Below are the code and all the weights of a small trained network. Each question names an input and a class and asks about switching units off, where a switched-off unit gives its printed mean instead of its output.

import numpy as np


def w(rows, s, z=0):
    codes = np.array(rows[::2]) - 128.0
    scale = np.full(codes.shape[1], s)
    scale[-1] = z or s
    return codes * scale


def norm(h):
    return h / np.sqrt((h * h).mean(-1, keepdims=True) + 1e-5)


def f(y):
    return np.maximum(y, 0)


def log_softmax(a):
    a = a - a.max(-1, keepdims=True)
    return a - np.log(np.exp(a).sum(-1, keepdims=True))


def net(x, mask):
    res = np.array(x, float).reshape(1, 3) / 4 @ E
    u = 0
    for l in range(3):
        y = f(norm(res) @ A[l][:, :-1].T + A[l][:, -1])
        res = res + np.where(mask[u : u + 3], y, B[l][:, -1]) @ B[l][:, :-1]
        u += 3
    return log_softmax(norm(res)[-1] @ U[:, :-1].T + U[:, -1])


A, B = {}, {}
E = w([
[158,126,12,163,103,127,151],'x0',
[71,68,137,166,92,36,75],'x1',
[174,184,114,25,214,137,120],'x2',
],0.011)
A[0] = w([
[46,166,198,90,160,181,126,3],'L0N1',
[84,135,254,168,110,65,117,125],'L0N2',
[51,114,236,129,31,191,161,104],'L0N3',
],0.0093,0.0034)
B[0] = w([
[134,200,138,9,158,147,82,196],'L0N1',
[51,92,173,135,126,69,91,254],'L0N2',
[59,110,185,130,140,206,143,241],'L0N3',
],0.014,0.0074)
A[1] = w([
[123,108,81,122,117,116,41,93],'L1N1',
[96,76,129,220,179,180,164,51],'L1N2',
[167,246,163,81,182,214,167,251],'L1N3',
],0.013,0.0012)
B[1] = w([
[83,223,177,32,103,158,169,157],'L1N1',
[209,114,113,130,149,82,176,167],'L1N2',
[253,171,83,84,177,174,115,252],'L1N3',
],0.014)
A[2] = w([
[154,173,26,100,109,119,116,167],'L2N1',
[86,2,227,224,88,178,186,128],'L2N2',
[95,167,41,85,79,68,220,3],'L2N3',
],0.0088,0.0035)
B[2] = w([
[33,82,75,155,78,76,211,253],'L2N1',
[185,153,76,155,112,227,71,245],'L2N2',
[91,147,123,173,2,41,192,189],'L2N3',
],0.013,0.0068)
U = w([
[31,59,199,204,84,173,39,77],'0',
[224,195,9,116,192,195,119,228],'1',
[111,187,211,56,198,146,85,214],'2',
[93,193,73,171,42,56,230,210],'3',
[211,42,99,207,178,93,212,41],'4',
[155,58,184,178,206,51,192,2],'5',
],0.014,0.0082)

Each question gives the input, the list of numbers given to net, and the class t.
The units are the neurons (one row each of A and B). Each row of codes is followed by its name. A weight is (code - 128) times the scale printed after its matrix; where a second scale follows, it is the last column's (A, B and U).
mask holds one flag per neuron, layer by layer. A switched-off neuron (its flag False) gives its mean, the last column of its row in B, instead of its output. The means were averaged over made-up inputs and are rounded, as every weight is.
A unit's drop is (log p(t) with every unit on - log p(t) with that unit switched off) / (log p(t) with every unit on - log p(t) with every unit switched off).
The circuit of an input: a set's keep is (log p(t) with only the set's units on - log p(t) with every unit switched off) / (log p(t) with every unit on - log p(t) with every unit switched off). Starting from all 9 units, units are removed one at a time, each time the one whose removal leaves the highest keep (on an exact tie, the one counted first), for as long as the keep stays at least 0.8.
circuit, biggest first: the units of the circuit, biggest drop first
most important unit: the unit with the biggest drop
top k neurons: the k neurons with the biggest drops, biggest first
top k neurons in layer l: the k neurons of layer l with the biggest drops, biggest first
drop of u: that unit's drop, to one decimal
input [2,8,-7], class 0: most important unit	L1N3
input [3,1,-6], class 1: top 3 neurons	(L2N2, L1N3, L2N1)
input [6,-2,-4], class 3: top 2 neurons	(L1N3, L0N3)
input [-7,-1,-5], class 0: top 2 neurons	(L0N2, L1N3)
input [5,-1,0], class 3: top 3 neurons	(L0N1, L0N3, L1N3)
input [1,-6,-6], class 4: circuit, biggest first	(L1N2, L0N1)
input [-7,1,-2], class 0: top 3 neurons	(L0N2, L1N3, L0N3)
input [-1,0,-8], class 0: top 2 neurons	(L1N3, L0N2)
input [5,0,-7], class 4: top 4 neurons	(L0N1, L1N2, L1N1, L0N2)
input [-1,3,2], class 2: top 4 neurons	(L0N3, L2N1, L1N1, L2N3)
input [-6,0,5], class 1: top 4 neurons	(L1N3, L0N3, L0N2, L1N1)
input [2,1,1], class 3: top 3 neurons	(L0N1, L0N3, L1N3)
input [-5,-1,-4], class 0: top 2 neurons	(L0N2, L1N3)
input [-8,5,0], class 0: top neuron in layer 0	(L0N2)
input [4,-1,-6], class 4: drop of L1N3	-0.1
input [-5,0,-5], class 0: drop of L1N3	0.2
input [-2,-3,-3], class 2: drop of L0N1	0.3
